After every row comes roughly how far along a hidden order it lies, from 0 to 20.
[  4.1   0.8 -19.6  -6.0  35.5   5.8  -6.0  13.7   6.6  -8.2 -18.2  77.6
  -3.5   9.6  -4.2 -23.2  14.3  46.0 -21.8   1.3 -17.9   9.4  19.7  -4.9
   4.2   1.3   6.6   5.5   3.6  -1.5 -19.8 -15.5 -10.0 -17.6 -16.5  12.1
  11.7  13.9  22.9  47.6  22.3  -5.3   9.6  22.0   1.5  -0.6 -18.7   4.5
  23.9  -1.6   2.9  15.9  -0.3  -3.0   9.9  -1.7  11.7  -7.8 -16.4 -27.4
  -6.6   5.3  10.5 -25.8 -24.3   9.8   2.2  33.3  15.2 -10.2 -30.5  14.7
  51.6   5.7 -27.2  -1.3  17.6  26.9 -21.1 -11.9  -1.5  -9.5   0.2  -8.3
  -7.7   8.8 -26.0  20.8 -21.0   6.7   8.1  -5.8   9.3   3.0  11.1  20.6
 -26.8  -0.4 -56.1  13.1  10.4  17.2 -22.3  -4.5  24.1  -9.3 -26.2   2.6
  17.2  13.9 -11.1  39.0  24.9   5.2  -7.9  16.7  -6.2  -4.2   0.3  13.1
  37.7  13.7  34.2  22.6 -24.5  -5.3  -3.1  24.4   1.7  15.4   6.5  17.7
   3.5]	13
[-10.6   2.2   1.6  -9.2   5.3  -4.3  16.6  -6.9  11.9  19.7   2.4  52.4
  -4.8 -77.0   1.0  31.7  -4.1  32.2  -2.1  11.0 -12.1   0.3  -8.3  -7.7
  19.5   0.7   2.2  -0.7  22.1  28.5 -10.8 -14.3   0.6  -0.6  -8.5  37.3
   5.8  18.3  -2.5  16.9   6.8  -1.2   9.0   3.4  26.3  -5.9  -3.7  22.6
   6.1  -3.7 -12.3  11.9  -4.6  -1.7 -16.7  21.2 -10.7   1.2 -15.9 -37.4
 -27.1  -5.4  -3.1  26.4 -73.7  -9.2  14.9  25.9   0.8  -5.7  -9.2   6.6
  45.4  11.8   2.2  17.7  22.3 -19.6 -12.4  -9.7 -36.0  43.3  -1.4 -41.2
  17.1  -6.3   7.7  17.0 -20.8 -15.1  32.1  -4.8   6.2  -4.1   3.4  -5.3
 -36.2   3.6  20.5  10.0  15.0  15.0 -20.3  -3.8  11.2  -2.4  -1.5  -6.4
  18.8   2.3 -13.4  -4.2  48.2  11.5  -4.8  10.8 -12.3  -0.8   2.4 -22.7
   6.0 -16.4  14.6   8.0   2.4 -20.7 -16.3  58.7 -17.4   8.0  -6.5  20.7
   5.8]	20
[ 15.0   7.1  14.7   6.9 -13.8   3.9   2.9 -13.1 -25.5  11.3  43.9 -60.3
  -7.6 -20.0 -22.4   2.6   8.5 -23.8  -1.0  -3.9  -1.6  -6.0  -4.6   8.2
   5.3   0.8  -2.7   3.6 -18.8  14.6  22.4  14.2   3.0  28.1  -4.6 -20.7
 -29.8  -1.6   0.6 -37.3 -18.9  -0.2 -11.5 -20.8   4.3   4.2  -4.9   6.5
 -20.6   5.6   0.5 -17.9   3.7  -6.0   8.1   4.4 -14.1   2.1  20.2  29.9
  18.7  -4.7 -10.7  11.2  23.2  -2.8   8.7  -5.3 -19.6   9.8  41.3  -5.9
 -19.5  -2.3   8.8   0.5 -51.0  -8.4   6.9   4.8  12.7   7.5  -8.7  -3.5
   3.9   5.5  10.7 -11.0  25.7   3.1   4.4   3.8 -22.8  -5.6 -14.9 -16.7
  34.0  10.4  18.2  -6.1  -5.9 -11.0  32.4  16.2 -19.9   0.5  18.2  16.6
 -14.7  -1.7  24.5 -25.6 -36.0   6.9  -8.8 -34.8  16.3 -14.7   1.4  47.2
  -3.9  -4.1  10.3 -20.8 -12.1   7.0   8.4 -29.5  -5.6 -14.9   4.4  -8.8
   7.9]	0
[-11.4   3.2  11.5   8.3  -9.2  -1.0 -22.3  -4.1  15.8 -12.2  -8.8   4.1
  -6.2 -77.6  19.1  -1.3 -27.2  23.9  61.9  13.3  -0.4 -32.6 -26.5  -0.5
  19.6   5.1  12.8   3.6   2.3 -28.9 -23.9  -6.9   5.2  -3.6 -24.3  45.5
   8.1  19.6 -68.0  -9.3  -4.8  -3.9  10.6   4.2  26.0   5.4 -11.3   1.0
  -2.4  -5.9 -11.2  -9.2   7.5 -73.0   2.0 -21.4  -8.2 -12.9 -31.7 -40.1
  -5.4  -4.5 -14.6  -7.3 -75.3  -1.6   1.0  13.7  13.2 -21.0  -8.8   7.2
 -10.5  23.9 -11.7  14.7  66.2 -25.6 -32.0   2.0 -29.5  56.0 -26.2 -48.3
  30.1  37.9  31.5 -20.6 -21.8 -11.7  17.8   2.5   4.1  23.0 -11.7  -1.8
 -85.2   4.7  31.0  -0.5  12.6  17.8  10.7   4.7  -9.5   3.0   8.7  10.1
   8.5  -5.2  12.9  -3.3  22.2   4.1  -0.3  -2.9   3.4   6.4 -14.4 -15.6
  -2.6  -7.0  23.4  15.1  25.5  17.8  19.6 -99.9 -12.0 -10.9  -4.4  13.7
  14.8]	8
[ -4.2   9.3  -3.9 -12.2   9.9  -8.3  13.7 -33.1  14.1  35.6   4.7  66.2
   0.7 -99.9  -7.7  21.3   1.0  12.9 -14.5  12.4   5.0   0.7 -10.6  -7.2
  11.1  -2.6  -6.0  -0.8   5.4  51.1  17.8 -15.4  13.7  -2.2 -28.9  49.7
 -13.7  19.2  -5.2  20.2  -4.0  -8.6   9.7   7.0   7.5   4.1 -16.7  26.1
 -12.7   5.8   9.5   7.6   4.7  -5.2 -14.1  12.4  -5.1   8.3 -16.3  -2.7
 -33.0  -5.9  -5.9  -0.6 -91.1 -35.9   1.5  16.7  30.9  -9.4   8.0   1.3
  56.7  13.4   4.2  26.1   5.4  -8.5  -3.5  -8.4  -7.6  38.6  17.1 -15.1
  32.7 -15.5  20.5  10.7 -23.1 -20.9  28.0   3.9   1.4   3.1  -1.1  12.3
 -36.6  15.1  11.4   7.9  15.8   6.7   4.8   4.8   6.9  -8.7   1.6   4.4
   3.5  -3.6   7.1 -59.2  58.0  10.1  -9.7  27.9 -10.5  14.1  10.7  11.0
  -5.3  -2.7  17.9   0.7  25.3 -10.4 -30.4  42.2  -8.7   3.4 -14.9  22.2
  18.8]	18
[-12.4   4.4   8.4   0.1  -4.6   0.0  12.5  -2.2   6.8  -4.9  -9.4  29.5
  -6.0 -78.6  -0.4   5.0   5.3  36.1   9.7  11.8 -13.7  -7.6  -7.9   1.9
  28.8   5.3   9.6  -2.0  24.4   7.2 -20.7 -16.9   0.9   3.3 -15.3  35.5
  -2.9  12.3 -16.7   5.6  -6.9  -0.7  13.7   0.5  31.2  -2.7  -7.5  12.0
  14.4   0.7 -22.9   7.9   0.0 -35.9 -15.4  28.6 -11.9  -3.5 -18.1 -41.1
 -45.3  -4.0  -8.8  34.1 -95.3   3.3  15.4  31.2 -13.1   0.3  -6.9  -0.7
  23.9  16.7   1.9  14.1  24.0 -34.0 -17.0 -11.0 -45.5  15.1  -9.7 -52.5
  21.3  11.9   7.6  14.5 -11.4 -16.8  36.3  -6.4  -3.8  -1.8   1.0  -9.3
 -61.8   7.1  13.0  -0.1  16.1  19.0 -14.3  -2.4   6.2   1.1   4.2   7.1
  22.8   2.1  -9.8  17.8  44.2  12.0  -0.3 -14.7  -7.0  -1.6   7.5 -16.4
  30.4 -12.6  18.1  16.5   1.9  -5.7  -2.0  40.0 -14.4   7.5  -1.1  20.4
  12.2]	15
[ 12.2   4.3  20.5   8.2 -37.1  -9.7  13.1 -12.8 -23.3   3.5  21.4 -64.3
   2.7  26.5   1.7  -3.0  -9.0 -53.5  50.0  -2.5  19.0   3.1  -1.2  -0.9
  -0.8  -7.2  -6.0 -12.1  -4.8  -7.1  10.1   5.9   9.4   2.3  19.4 -54.7
   6.7  -6.9  -4.5 -10.3  -9.0  -0.8 -13.1 -14.3 -25.4   2.7 -14.0  -9.8
 -37.6   1.7   0.7  -8.5  11.1 -13.0  33.4   3.9   0.7   8.7  25.7  51.3
  12.2   7.9  -5.3 -25.1  55.1   6.5 -13.4 -32.9  -1.5  16.0  28.9 -16.6
 -13.0   2.1   7.3 -19.7 -70.0 -17.1  22.4  -8.0  30.4 -33.3  16.5  -5.9
  -5.5 -55.0  22.5 -11.1  -5.9  14.4 -13.8  39.7 -16.4  -8.1  -0.6 -19.5
  44.5  -0.4   5.0  -4.7 -13.9  -6.1  39.6   3.8 -12.2  25.7  20.6  10.4
  -6.1  -1.3  14.3 -20.7 -40.6 -13.4   4.8  -9.9  17.6   8.6 -10.7  11.0
 -17.3  -5.7 -13.0 -19.1  17.9  23.7  11.4 -16.8   2.5 -14.3  -3.6  -0.1
  -7.4]	0
[-19.8   4.0  -6.7   7.7  14.1 -10.0 -11.2  -4.7 -11.1 -10.9  -0.7 -18.4
   1.2  35.9  15.0   1.2  -2.6 -20.6   7.3  -5.5   5.8   4.9  18.0  13.1
 -25.1  -0.6   0.6  10.5 -35.5 -42.1   2.9  12.8  -6.4  -0.6   6.2 -11.7
  -6.3 -10.9   0.0   8.6  11.5  -2.7 -11.6   7.9 -42.2  10.3   3.1  -3.6
  20.1  -4.8   9.8 -13.1  -0.5  11.8  -1.0 -29.6   4.8  -7.4   6.5   3.0
  11.0   1.6  26.4   5.2  60.3   7.5 -16.2 -24.9   5.2  -6.5  -3.3  13.5
   2.1  -5.8 -14.4 -15.1  -1.1  18.9   9.8   5.5  38.1 -34.0  13.3  39.7
 -15.6   9.9 -11.2  -9.9  28.0  29.3 -18.4 -15.2   7.2   6.5  -2.2  22.8
  13.7  -1.8 -32.1  -6.8  -6.8 -13.6   6.5  -2.6  -0.7  -4.8 -10.4   4.5
 -12.6   2.9  10.1   1.5 -20.7 -13.5  -6.9  -7.3  12.3   0.6 -17.1  38.0
 -10.9  34.8  -5.6  -1.7 -22.2   8.0  13.4 -49.0  16.9   0.8  10.3 -15.6
  12.6]	2
[ 16.5   6.0  -0.8   2.1 -21.1   2.7   2.9 -17.0 -16.1  17.9  26.3 -57.2
   3.9  21.6  -5.9   2.6  -7.6 -49.3   0.7  -3.4  16.4   9.2   3.7   0.5
 -12.8  -6.3 -10.5   3.4 -22.4  13.4  29.4   7.9   5.2   6.8   8.3 -24.4
 -12.1  -4.6   5.8 -32.5  -1.7   2.3 -19.8  -7.5 -26.3   1.3  -1.0  -3.4
  -7.8   4.9  17.0 -16.9   5.9  11.6   7.8  -8.1  -0.8   7.2  17.7  51.3
  16.4  -0.4  -0.3 -26.7  24.3   7.6  -0.9 -28.2  11.1   2.0  27.5  -6.3
   6.6 -12.9  10.3  -9.0 -51.3   6.3  27.9  16.8  38.5 -24.6   0.1  39.7
  -9.2 -14.8  10.8 -12.0  20.3  11.4 -20.7   7.9  -9.5  -9.3  -7.3  -4.7
  50.3   1.7   7.7  -6.0 -11.0 -12.0  21.1  13.0 -20.0  10.2   8.1   3.6
 -30.3  -5.2  23.8 -46.6 -47.2  -2.6  -2.8  -6.7  13.5  -7.8  -7.1  23.3
 -23.6  -0.7  -1.3 -29.1  26.3  12.4  -7.2 -21.9  13.9  -9.3  -0.1 -16.7
   2.1]	1
[-13.5   7.9  19.6  -2.3 -16.4 -19.6  37.5 -20.6  -6.4  21.3  19.8 -69.4
   4.7 -47.7   2.5  25.4  -3.0 -49.9  27.6   4.3  29.2  -5.1  -4.4  -5.4
   0.3  -8.5  -6.9 -15.0  -0.4  33.4  15.6   0.9  30.5   1.6  -8.2   6.5
 -15.1  -5.1 -24.6  -6.0 -20.6  -2.9 -14.0  -5.4 -25.4   6.5  -0.7   5.2
 -29.2   4.9   1.9  -5.5   8.6 -15.1 -11.0  24.5 -11.2  20.0  -4.3  20.2
 -20.7  -3.2  -9.7  10.1  43.7 -14.7 -14.9 -36.0   5.7   6.0  30.7 -14.2
  28.3   6.2  26.4   1.6 -42.6 -21.8  24.6  -9.7  19.5  11.1  29.7  -6.1
  13.2 -46.4  26.7  -5.3  -9.5  -7.5   4.5  33.6  -7.6  -5.3  -2.8  -4.3
   7.8  13.4  25.3  -4.7  -0.6  -9.4  31.8   1.0 -12.3  38.3  15.9  12.8
 -13.5 -10.3  21.0 -51.3   9.1 -10.9   7.0  -4.2   5.1  15.2   1.0  -6.4
 -15.6 -23.3 -18.2 -11.9   0.3  -1.9  -2.3  30.7   4.8 -13.1 -10.5  -2.1
  14.7]	7
